Here is a tiny trained network, its code and every weight. The questions are about switching its units off for an input and a class, where a switched-off unit gives its printed mean instead of its output.

import numpy as np


def w(rows, s, z=0):
    codes = np.array(rows[::2]) - 128.0
    scale = np.full(codes.shape[1], s)
    scale[-1] = z or s
    return codes * scale


def norm(h):
    return h / np.sqrt((h * h).mean(-1, keepdims=True) + 1e-5)


def f(y):
    return np.maximum(y, 0)


def log_softmax(a):
    a = a - a.max(-1, keepdims=True)
    return a - np.log(np.exp(a).sum(-1, keepdims=True))


def net(x, mask):
    res = np.array(x, float).reshape(1, 8) / 4 @ E
    u = 0
    for l in range(2):
        y = f(norm(res) @ A[l][:, :-1].T + A[l][:, -1])
        res = res + np.where(mask[u : u + 12], y, B[l][:, -1]) @ B[l][:, :-1]
        u += 12
    return log_softmax(norm(res)[-1] @ U[:, :-1].T + U[:, -1])


A, B = {}, {}
E = w([
[139,116,71,51,171,1,175,44,129,92],'x0',
[106,158,106,100,125,136,106,123,174,92],'x1',
[101,188,67,189,212,164,150,188,158,152],'x2',
[157,55,190,112,120,162,183,133,62,187],'x3',
[162,91,122,106,114,113,123,137,23,131],'x4',
[56,157,141,172,93,143,74,154,122,115],'x5',
[145,210,244,114,174,144,184,109,120,136],'x6',
[37,180,145,114,77,66,180,156,74,178],'x7',
],0.0071)
A[0] = w([
[139,153,195,252,163,168,97,203,197,89,164],'0.n1',
[141,215,148,172,119,196,169,156,150,100,120],'0.n2',
[138,135,19,136,191,73,99,159,243,108,5],'0.n3',
[114,98,139,61,91,55,150,107,109,96,66],'0.n4',
[174,127,85,154,176,135,150,149,203,41,83],'0.n5',
[81,121,131,111,72,52,145,155,107,82,119],'0.n6',
[98,229,76,210,124,157,182,225,94,135,37],'0.n7',
[81,170,129,185,125,91,91,139,109,137,116],'0.n8',
[148,155,127,125,85,57,205,157,74,219,83],'0.n9',
[69,116,97,133,69,115,104,131,90,109,30],'0.n10',
[139,98,198,74,189,98,194,180,81,255,12],'0.n11',
[153,23,130,158,86,208,87,162,109,113,41],'0.n12',
],0.0072,0.0031)
B[0] = w([
[167,173,121,122,173,141,119,112,138,63,255],'0.n1',
[137,150,135,163,175,137,155,157,116,79,208],'0.n2',
[129,69,80,142,170,85,196,124,142,230,204],'0.n3',
[120,167,152,72,134,165,80,131,178,33,183],'0.n4',
[131,138,131,171,128,86,77,126,160,172,188],'0.n5',
[120,140,170,132,74,97,75,93,118,96,179],'0.n6',
[2,146,86,84,158,167,182,147,152,76,221],'0.n7',
[118,194,144,184,64,119,134,215,109,109,176],'0.n8',
[161,128,153,168,132,153,139,104,132,123,198],'0.n9',
[101,174,186,212,88,153,85,127,153,184,155],'0.n10',
[175,143,144,124,134,146,205,59,67,204,208],'0.n11',
[151,110,96,108,119,196,73,142,94,145,188],'0.n12',
],0.0088,0.0073)
A[1] = w([
[122,120,152,2,100,55,145,91,170,42,5],'1.n1',
[146,88,89,130,110,212,76,136,90,117,63],'1.n2',
[153,89,126,110,146,120,214,121,69,100,140],'1.n3',
[196,101,199,103,125,155,254,109,88,167,38],'1.n4',
[140,59,88,122,127,186,53,171,89,153,34],'1.n5',
[45,68,149,186,45,109,99,172,111,102,89],'1.n6',
[104,58,83,117,164,23,115,107,202,220,78],'1.n7',
[187,17,87,152,58,150,87,131,77,86,122],'1.n8',
[105,180,186,157,39,151,105,194,93,113,120],'1.n9',
[162,136,173,155,127,165,115,115,160,87,120],'1.n10',
[180,148,151,115,113,138,95,66,190,43,93],'1.n11',
[169,70,66,143,66,185,116,150,93,94,1],'1.n12',
],0.0083,0.0041)
B[1] = w([
[62,2,218,59,130,100,149,107,143,56,204],'1.n1',
[195,63,124,19,139,114,147,250,129,223,185],'1.n2',
[102,169,136,109,74,131,154,87,107,134,206],'1.n3',
[109,210,162,178,130,113,153,82,80,188,253],'1.n4',
[136,71,73,22,69,219,184,213,35,202,175],'1.n5',
[142,120,95,126,36,98,71,111,58,86,185],'1.n6',
[177,79,71,135,151,41,140,59,163,168,209],'1.n7',
[76,125,103,70,135,183,170,203,132,131,203],'1.n8',
[118,106,32,141,82,76,104,70,139,156,231],'1.n9',
[175,130,134,123,115,93,20,192,156,129,200],'1.n10',
[171,58,231,132,176,149,126,127,165,111,223],'1.n11',
[145,63,113,132,140,215,148,159,88,163,160],'1.n12',
],0.0083,0.006)
U = w([
[43,188,77,156,182,145,152,220,159,57,146],'0',
[56,135,95,143,10,57,45,120,87,93,92],'1',
[143,67,29,125,186,10,139,81,201,176,210],'2',
[100,27,221,27,123,51,130,63,155,38,75],'3',
[160,49,85,41,102,182,110,218,62,184,152],'4',
[214,139,209,155,198,133,41,166,203,89,6],'5',
[128,182,196,131,123,118,196,48,35,193,174],'6',
],0.013,0.0023)

Each question gives the input, the list of numbers given to net, and the class t.
The units are the neurons (one row each of A and B). Each row of codes is followed by its name. A weight is (code - 128) times the scale printed after its matrix; where a second scale follows, it is the last column's (A, B and U).
mask holds one flag per neuron, layer by layer. A switched-off neuron (its flag False) gives its mean, the last column of its row in B, instead of its output. The means were averaged over made-up inputs and are rounded, as every weight is.
A unit's drop is (log p(t) with every unit on - log p(t) with that unit switched off) / (log p(t) with every unit on - log p(t) with every unit switched off).
The circuit of an input: a set's keep is (log p(t) with only the set's units on - log p(t) with every unit switched off) / (log p(t) with every unit on - log p(t) with every unit switched off). Starting from the 12 units with the biggest drops (on a tie, the unit counted first), units are removed one at a time, each time the one whose removal leaves the highest keep (on an exact tie, the one counted first), for as long as the keep stays at least 0.8.
units of the circuit, in order: the units of the circuit, biggest drop first
k most important neurons: the k neurons with the biggest drops, biggest first
k most important neurons of layer l: the k neurons of layer l with the biggest drops, biggest first
drop when u is switched off: that unit's drop, to one decimal
input [8,4,-3,-4,6,-3,-5,-2], class 3: most important neuron	(1.n1)
input [-1,8,-2,-2,-4,-6,8,1], class 5: units of the circuit, in order	(0.n7, 1.n10)
input [-4,0,-8,3,7,6,4,0], class 4: units of the circuit, in order	(0.n12, 1.n2)
input [-3,-7,-1,0,7,-3,-6,8], class 1: 2 most important neurons of layer 1	(1.n9, 1.n6)
input [8,1,1,8,-6,1,4,-4], class 6: 2 most important neurons	(0.n11, 1.n4)
input [1,2,-8,-3,-3,-4,7,8], class 3: 2 most important neurons	(0.n4, 1.n1)
input [0,-1,5,-1,3,0,-3,7], class 1: 2 most important neurons of layer 1	(1.n6, 1.n9)
input [-8,6,6,-8,0,-6,-7,-7], class 2: 2 most important neurons of layer 0	(0.n3, 0.n5)
input [7,-1,-4,8,8,-5,-3,3], class 6: 2 most important neurons of layer 1	(1.n4, 1.n3)
input [-4,1,8,-7,7,4,-8,-7], class 4: 3 most important neurons	(1.n5, 0.n12, 1.n2)
input [-2,4,-3,-7,8,-8,1,-7], class 4: 2 most important neurons of layer 1	(1.n5, 1.n8)
input [3,0,1,-8,6,3,8,1], class 0: 3 most important neurons of layer 0	(0.n8, 0.n2, 0.n4)
input [7,2,6,6,2,-1,-6,8], class 6: 2 most important neurons	(0.n11, 0.n9)
input [7,-4,-6,-4,4,-5,-8,-5], class 3: units of the circuit, in order	(1.n1)
input [-7,-7,6,4,1,6,6,-4], class 0: 2 most important neurons	(0.n7, 1.n11)
input [8,-6,-4,-1,-5,-1,-4,0], class 3: drop when 0.n4 is switched off	0.4
input [8,0,7,6,7,8,-8,-4], class 4: drop when 1.n8 is switched off	0.1
input [-3,-4,5,6,-5,5,3,-4], class 0: drop when 1.n5 is switched off	-0.1
